Here is a tiny trained network, its code and every weight. The questions are about switching its units off for an input and a target symbol, where a switched-off unit gives its printed mean instead of its output.

import numpy as np


def w(rows, s, z=0):
    codes = np.array(rows[::2]) - 128.0
    scale = np.full(codes.shape[1], s)
    scale[-1] = z or s
    return codes * scale


def norm(h):
    return h / np.sqrt((h * h).mean(-1, keepdims=True) + 1e-5)


def f(y):
    return y / 2 * (1 + np.tanh(0.7978845608 * (y + 0.044715 * y**3)))


def softmax(a):
    e = np.exp(a - a.max(-1, keepdims=True))
    return e / e.sum(-1, keepdims=True)


def log_softmax(a):
    a = a - a.max(-1, keepdims=True)
    return a - np.log(np.exp(a).sum(-1, keepdims=True))


def net(x, mask):
    ids = ['αβγδεθξστψω'.index(c) for c in x.split()]
    T = len(ids)
    res = E[ids] + P[:T]
    u = 0
    for l in range(2):
        q, k, v = (norm(res) @ M[l].T for M in (Q, K, V))
        z = softmax(np.where(np.tri(T) > 0, q @ k.T / 3**0.5, -1e9)) @ v
        res = res + np.where(mask[u], z, O[l][:, -1]) @ O[l][:, :-1]
        u += 1
        y = f(norm(res) @ A[l][:, :-1].T + A[l][:, -1])
        res = res + np.where(mask[u : u + 4], y, B[l][:, -1]) @ B[l][:, :-1]
        u += 4
    return log_softmax(norm(res)[-1] @ U[:, :-1].T + U[:, -1])


Q, K, V, O, A, B = {}, {}, {}, {}, {}, {}
E = w([
[189,134,41,149,161,93],'α',
[124,112,242,141,127,152],'β',
[138,154,161,104,155,107],'γ',
[102,146,163,145,154,165],'δ',
[97,132,147,171,112,105],'ε',
[81,95,6,130,85,131],'θ',
[141,106,144,140,142,106],'ξ',
[67,177,154,93,99,185],'σ',
[95,146,108,162,67,134],'τ',
[97,75,138,133,122,149],'ψ',
[142,168,159,43,201,119],'ω',
],0.016)
P = w([
[226,162,90,3,203,111],'0',
[117,132,141,198,115,65],'1',
[227,164,91,9,209,108],'2',
[131,132,124,221,105,71],'3',
[226,162,93,4,206,108],'4',
[136,136,118,245,104,84],'5',
],0.0044)
Q[0] = w([
[3,127,173,109,116,107],'0.h1',
[83,76,146,115,64,95],'0.h1',
[117,156,176,43,111,179],'0.h1',
],0.0067)
K[0] = w([
[31,102,175,127,91,104],'0.h1',
[103,192,124,88,108,149],'0.h1',
[19,253,199,46,127,217],'0.h1',
],0.0048)
V[0] = w([
[174,145,84,150,126,172],'0.h1',
[62,146,174,67,108,152],'0.h1',
[98,219,164,5,82,92],'0.h1',
],0.0017)
O[0] = w([
[145,138,193,141,204,86,111],'0.h1',
[108,123,161,113,130,240,89],'0.h1',
[92,254,97,221,137,220,255],'0.h1',
],0.0042,0.00038)
A[0] = w([
[2,61,166,231,84,78,39],'0.n1',
[100,144,83,98,27,119,82],'0.n2',
[75,106,183,228,107,180,2],'0.n3',
[75,72,111,188,120,115,57],'0.n4',
],0.0073,0.0027)
B[0] = w([
[203,179,31,153,149,145,254],'0.n1',
[85,113,224,149,157,69,181],'0.n2',
[90,135,66,68,164,170,173],'0.n3',
[255,50,139,51,136,151,160],'0.n4',
],0.0068,0.0039)
Q[1] = w([
[165,130,51,94,123,2],'1.h1',
[189,110,137,112,177,179],'1.h1',
[126,75,114,90,97,117],'1.h1',
],0.0091)
K[1] = w([
[126,138,64,107,174,21],'1.h1',
[153,150,186,69,191,210],'1.h1',
[165,4,62,58,59,24],'1.h1',
],0.004)
V[1] = w([
[128,111,126,155,152,153],'1.h1',
[108,195,163,94,100,95],'1.h1',
[170,221,215,112,3,134],'1.h1',
],0.0045)
O[1] = w([
[11,96,144,99,133,52,112],'1.h1',
[204,97,114,79,128,3,167],'1.h1',
[113,138,141,137,115,160,12],'1.h1',
],0.0048,0.0012)
A[1] = w([
[142,254,80,155,181,53,162],'1.n1',
[22,211,236,87,77,2,143],'1.n2',
[71,125,68,34,136,9,4],'1.n3',
[233,8,44,255,75,103,65],'1.n4',
],0.0055,0.0024)
B[1] = w([
[29,94,152,223,47,154,254],'1.n1',
[237,69,43,118,22,110,201],'1.n2',
[72,225,103,177,163,135,143],'1.n3',
[160,113,253,79,158,181,223],'1.n4',
],0.0068,0.0056)
U = w([
[141,116,170,208,188,29,135],'α',
[78,172,214,127,170,187,6],'β',
[179,94,95,138,20,41,161],'γ',
[45,157,18,142,150,139,144],'δ',
[203,179,38,205,158,107,35],'ε',
[87,28,122,96,143,137,243],'θ',
[198,97,244,94,91,113,59],'ξ',
[123,174,117,53,23,186,43],'σ',
[57,132,156,228,75,117,147],'τ',
[197,168,84,35,193,145,234],'ψ',
[190,238,149,122,93,55,112],'ω',
],0.011,0.0019)

Each question gives the input, a string of symbols that net reads in full, and the target symbol t.
The units are the heads (3 rows each of Q, K, V and O) and the neurons (one row each of A and B). Each row of codes is followed by its name. A weight is (code - 128) times the scale printed after its matrix; where a second scale follows, it is the last column's (O, A, B and U).
mask holds one flag per unit, layer by layer, with each layer's heads first. A switched-off unit (its flag False) gives its mean, the last column of its rows in O or B, instead of its output. The means were averaged over made-up inputs and are rounded, as every weight is.
A unit's drop is (log p(t) with every unit on - log p(t) with that unit switched off) / (log p(t) with every unit on - log p(t) with every unit switched off).
The circuit of an input: a set's keep is (log p(t) with only the set's units on - log p(t) with every unit switched off) / (log p(t) with every unit on - log p(t) with every unit switched off). Starting from all 10 units, units are removed one at a time, each time the one whose removal leaves the highest keep (on an exact tie, the one counted first), for as long as the keep stays at least 0.8.
units of the circuit, in order: the units of the circuit, biggest drop first
top k neurons: the k neurons with the biggest drops, biggest first
k most important neurons of layer l: the k neurons of layer l with the biggest drops, biggest first
drop of u: that unit's drop, to one decimal
input ξ ε γ, target ω: most important neuron of layer 1 -> (1.n4)
input δ β α ψ ω ω, target ω: 3 most important neurons of layer 0 -> (0.n1 0.n3 0.n4)
input τ τ θ ξ σ ε, target ε: 3 most important neurons of layer 0 -> (0.n1 0.n3 0.n4)
input τ ε ξ α, target α: units of the circuit, in order -> (1.n4 1.n2 0.n1)
input ω σ τ σ ξ, target α: 3 most important neurons of layer 0 -> (0.n4 0.n1 0.n3)
input ε ψ ω ω, target ω: top 2 neurons -> (0.n1 1.n4)
input ψ σ τ β, target β: top 2 neurons -> (0.n3 1.n2)
input ξ ω ε θ γ, target ω: 3 most important neurons of layer 0 -> (0.n1 0.n4 0.n2)
input ε σ τ ψ ξ, target α: top 3 neurons -> (0.n4 1.n2 1.n4)
input ε ω ω ξ ε β, target β: top 2 neurons -> (1.n2 0.n3)
input ε ω β θ, target θ: 3 most important neurons of layer 0 -> (0.n4 0.n2 0.n3)
input τ γ σ ω τ α, target α: 2 most important neurons of layer 0 -> (0.n1 0.n4)
input ξ τ θ δ, target δ: drop of 0.n3 -> 0.4
input ε γ γ ξ ψ θ, target θ: drop of 0.n4 -> 0.7
input β θ δ σ ω γ, target γ: drop of 1.n2 -> 0.7
